Below are the code and all the weights of a small trained network. Each question names an input and a class and asks about switching units off, where a switched-off unit gives its printed mean instead of its output.

import numpy as np


def w(rows, s, z=0):
    codes = np.array(rows[::2]) - 128.0
    scale = np.full(codes.shape[1], s)
    scale[-1] = z or s
    return codes * scale


def f(y):
    return np.maximum(y, 0)


def log_softmax(a):
    a = a - a.max(-1, keepdims=True)
    return a - np.log(np.exp(a).sum(-1, keepdims=True))


def net(x, mask):
    res = np.array(x, float).reshape(1, 5) / 4 @ E
    y = f(res @ A[0][:, :-1].T + A[0][:, -1])
    res = res + np.where(mask, y, B[0][:, -1]) @ B[0][:, :-1]
    return log_softmax(res[-1] @ U[:, :-1].T + U[:, -1])


A, B = {}, {}
E = w([
[191,124,96,254,142,237,103],'x0',
[163,96,93,144,73,85,50],'x1',
[147,175,116,80,136,178,140],'x2',
[188,157,197,65,12,109,60],'x3',
[7,200,20,85,97,141,30],'x4',
],0.0086)
A[0] = w([
[84,205,13,123,185,205,78,192],'neuron 1',
[97,67,115,197,188,160,168,84],'neuron 2',
[177,84,120,244,117,149,63,195],'neuron 3',
[151,179,179,129,99,217,137,192],'neuron 4',
[191,108,203,77,123,71,192,252],'neuron 5',
[168,97,102,255,138,123,90,171],'neuron 6',
[185,73,108,196,216,189,198,169],'neuron 7',
[119,39,187,157,194,43,208,113],'neuron 8',
],0.0077,0.0026)
B[0] = w([
[122,105,151,57,103,255,142,252],'neuron 1',
[88,109,64,142,187,102,117,207],'neuron 2',
[193,75,129,116,89,210,23,230],'neuron 3',
[209,82,202,73,114,139,177,191],'neuron 4',
[177,117,177,28,93,164,85,236],'neuron 5',
[169,70,67,173,118,172,42,221],'neuron 6',
[109,191,67,157,162,42,83,254],'neuron 7',
[128,71,216,116,174,95,161,225],'neuron 8',
],0.0088,0.0098)
U = w([
[203,31,254,68,107,185,200,146],'0',
[196,86,80,171,78,153,21,134],'1',
[67,71,86,225,220,98,177,109],'2',
[36,124,30,42,157,164,143,141],'3',
[120,90,117,85,73,20,36,227],'4',
[85,126,163,144,191,24,201,50],'5',
[134,167,108,181,113,125,216,2],'6',
],0.0084,0.0063)

Each question gives the input, the list of numbers given to net, and the class t.
The units are the neurons (one row each of A and B). Each row of codes is followed by its name. A weight is (code - 128) times the scale printed after its matrix; where a second scale follows, it is the last column's (A, B and U).
mask holds one flag per neuron, in row order. A switched-off neuron (its flag False) gives its mean, the last column of its row in B, instead of its output. The means were averaged over made-up inputs and are rounded, as every weight is.
A unit's drop is (log p(t) with every unit on - log p(t) with that unit switched off) / (log p(t) with every unit on - log p(t) with every unit switched off).
The circuit of an input: a set's keep is (log p(t) with only the set's units on - log p(t) with every unit switched off) / (log p(t) with every unit on - log p(t) with every unit switched off). Starting from all 8 units, units are removed one at a time, each time the one whose removal leaves the highest keep (on an exact tie, the one counted first), for as long as the keep stays at least 0.8.
circuit, biggest first: the units of the circuit, biggest drop first
k most important neurons: the k neurons with the biggest drops, biggest first
drop of u: that unit's drop, to one decimal
input [-1,-7,8,-3,-1], class 3: circuit, biggest first => (neuron 7)
input [-8,4,2,1,4], class 3: 2 most important neurons => (neuron 3; neuron 7)
input [-1,-7,-8,-3,-7], class 2: 3 most important neurons => (neuron 7; neuron 2; neuron 4)
input [2,0,6,-2,0], class 3: circuit, biggest first => (neuron 8; neuron 3; neuron 6)
input [7,-7,-7,-2,-7], class 1: circuit, biggest first => (neuron 3; neuron 7)
input [-8,6,3,-1,3], class 3: 2 most important neurons => (neuron 3; neuron 7)
input [-3,7,2,-8,-6], class 4: 2 most important neurons => (neuron 5; neuron 7)
input [1,-1,-2,-2,-1], class 2: circuit, biggest first => (neuron 5; neuron 1; neuron 3)
input [4,0,3,-3,-6], class 1: 3 most important neurons => (neuron 7; neuron 3; neuron 6)
input [1,-8,7,-2,-5], class 5: 2 most important neurons => (neuron 7; neuron 1)
input [7,-1,-7,7,-6], class 1: 2 most important neurons => (neuron 6; neuron 3)
input [3,-5,2,3,5], class 0: 2 most important neurons => (neuron 7; neuron 4)
input [1,4,4,-8,-1], class 2: 3 most important neurons => (neuron 5; neuron 2; neuron 7)
input [4,-2,-8,-1,-4], class 1: circuit, biggest first => (neuron 6)
input [0,-2,2,-3,-6], class 5: 3 most important neurons => (neuron 7; neuron 1; neuron 3)
input [2,-1,-1,-6,-8], class 2: 3 most important neurons => (neuron 7; neuron 8; neuron 2)
input [-7,1,-6,-7,-2], class 5: drop of neuron 1 => 0.2
input [-2,3,1,0,3], class 3: drop of neuron 2 => -0.1
input [-1,7,8,-2,1], class 3: drop of neuron 5 => 0.2
input [-7,7,-8,-7,5], class 3: drop of neuron 7 => 0.2
input [0,5,-4,-4,8], class 3: circuit, biggest first => (neuron 1)
